Here is a tiny trained network, its code and every weight. The questions are about switching its units off for an input and a class, where a switched-off unit gives its printed mean instead of its output.

import numpy as np


def w(rows, s, z=0):
    codes = np.array(rows[::2]) - 128.0
    scale = np.full(codes.shape[1], s)
    scale[-1] = z or s
    return codes * scale


def norm(h):
    return h / np.sqrt((h * h).mean(-1, keepdims=True) + 1e-5)


def f(y):
    return np.maximum(y, 0)


def log_softmax(a):
    a = a - a.max(-1, keepdims=True)
    return a - np.log(np.exp(a).sum(-1, keepdims=True))


def net(x, mask):
    res = np.array(x, float).reshape(1, 5) / 4 @ E
    u = 0
    for l in range(2):
        y = f(norm(res) @ A[l][:, :-1].T + A[l][:, -1])
        res = res + np.where(mask[u : u + 15], y, B[l][:, -1]) @ B[l][:, :-1]
        u += 15
    return log_softmax(norm(res)[-1] @ U[:, :-1].T + U[:, -1])


A, B = {}, {}
E = w([
[129,88,68,63],'x0',
[2,58,78,141],'x1',
[174,103,126,217],'x2',
[12,160,108,103],'x3',
[96,206,41,140],'x4',
],0.0069)
A[0] = w([
[239,107,194,53,95],'L0N0',
[108,83,62,143,202],'L0N1',
[146,131,91,82,72],'L0N2',
[171,177,102,153,28],'L0N3',
[64,124,108,88,46],'L0N4',
[67,146,162,199,191],'L0N5',
[121,230,219,180,105],'L0N6',
[92,79,143,187,32],'L0N7',
[136,123,116,139,97],'L0N8',
[252,96,65,138,173],'L0N9',
[59,138,117,91,19],'L0N10',
[27,154,161,154,253],'L0N11',
[163,114,189,82,58],'L0N12',
[203,126,61,96,146],'L0N13',
[101,154,64,131,110],'L0N14',
],0.013,0.0055)
B[0] = w([
[92,124,190,136,218],'L0N0',
[108,44,70,178,208],'L0N1',
[136,100,112,170,144],'L0N2',
[153,199,94,108,144],'L0N3',
[92,165,117,91,173],'L0N4',
[221,115,104,115,207],'L0N5',
[232,132,122,138,192],'L0N6',
[158,100,116,181,153],'L0N7',
[118,129,122,124,131],'L0N8',
[53,159,96,122,218],'L0N9',
[87,186,103,1,166],'L0N10',
[226,121,97,40,254],'L0N11',
[122,63,146,190,162],'L0N12',
[93,177,116,215,178],'L0N13',
[96,78,135,110,178],'L0N14',
],0.0098,0.0092)
A[1] = w([
[87,87,251,133,109],'L1N0',
[109,108,182,133,107],'L1N1',
[152,155,172,180,153],'L1N2',
[71,97,136,134,83],'L1N3',
[141,70,127,161,112],'L1N4',
[170,154,121,107,124],'L1N5',
[128,187,150,147,86],'L1N6',
[92,73,115,130,85],'L1N7',
[68,102,237,125,113],'L1N8',
[145,120,201,156,109],'L1N9',
[84,133,105,23,48],'L1N10',
[181,129,166,102,2],'L1N11',
[119,95,192,125,101],'L1N12',
[171,100,126,127,130],'L1N13',
[162,133,189,166,98],'L1N14',
],0.014,0.0063)
B[1] = w([
[87,51,255,123,230],'L1N0',
[74,61,217,161,170],'L1N1',
[128,188,141,58,229],'L1N2',
[98,163,125,133,160],'L1N3',
[121,124,135,176,193],'L1N4',
[96,113,159,131,200],'L1N5',
[117,219,178,168,159],'L1N6',
[154,215,126,151,176],'L1N7',
[144,60,222,163,214],'L1N8',
[56,118,122,85,208],'L1N9',
[80,87,137,39,253],'L1N10',
[182,127,178,142,153],'L1N11',
[134,125,205,135,177],'L1N12',
[131,91,165,144,207],'L1N13',
[55,112,80,94,208],'L1N14',
],0.0096,0.0052)
U = w([
[47,110,44,195,80],'0',
[85,73,217,148,204],'1',
[180,51,64,129,158],'2',
[181,18,83,211,1],'3',
[249,125,146,97,87],'4',
[88,87,71,16,170],'5',
[132,246,148,160,95],'6',
],0.021,0.0056)

Each question gives the input, the list of numbers given to net, and the class t.
The units are the neurons (one row each of A and B). Each row of codes is followed by its name. A weight is (code - 128) times the scale printed after its matrix; where a second scale follows, it is the last column's (A, B and U).
mask holds one flag per neuron, layer by layer. A switched-off neuron (its flag False) gives its mean, the last column of its row in B, instead of its output. The means were averaged over made-up inputs and are rounded, as every weight is.
A unit's drop is (log p(t) with every unit on - log p(t) with that unit switched off) / (log p(t) with every unit on - log p(t) with every unit switched off).
The circuit of an input: a set's keep is (log p(t) with only the set's units on - log p(t) with every unit switched off) / (log p(t) with every unit on - log p(t) with every unit switched off). Starting from the 12 units with the biggest drops (on a tie, the unit counted first), units are removed one at a time, each time the one whose removal leaves the highest keep (on an exact tie, the one counted first), for as long as the keep stays at least 0.8.
units of the circuit, in order: the units of the circuit, biggest drop first
most important unit: the unit with the biggest drop
k most important neurons: the k neurons with the biggest drops, biggest first
top k neurons in layer l: the k neurons of layer l with the biggest drops, biggest first
drop of u: that unit's drop, to one decimal
input [8,-7,4,-7,-2], class 1: units of the circuit, in order	(L0N0, L0N11)
input [7,6,0,-3,1], class 0: most important unit	L0N1
input [-8,0,0,-5,6], class 4: top 3 neurons in layer 0	(L0N6, L0N5, L0N13)
input [6,7,-3,-5,3], class 0: 2 most important neurons	(L0N1, L0N11)
input [-6,6,8,4,-4], class 2: 2 most important neurons	(L0N11, L0N5)
input [2,-5,-8,-2,2], class 1: 2 most important neurons	(L0N0, L0N11)
input [7,-7,-5,-1,7], class 6: top 2 neurons in layer 0	(L0N13, L0N1)
input [-1,1,-2,-3,1], class 0: 2 most important neurons	(L0N9, L0N13)
input [7,6,7,8,-2], class 2: top 2 neurons in layer 1	(L1N2, L1N9)
input [-5,-2,-4,-1,-1], class 4: top 2 neurons in layer 0	(L0N6, L0N14)
input [-8,7,2,7,-1], class 5: 2 most important neurons	(L0N11, L0N10)
input [-6,-4,0,-3,4], class 6: drop of L0N11	0.3
input [-6,-2,-8,8,-5], class 4: drop of L0N9	0.2
input [-8,-2,0,3,3], class 4: drop of L1N0	0.0
input [-6,8,5,-8,-5], class 3: most important unit	L0N0
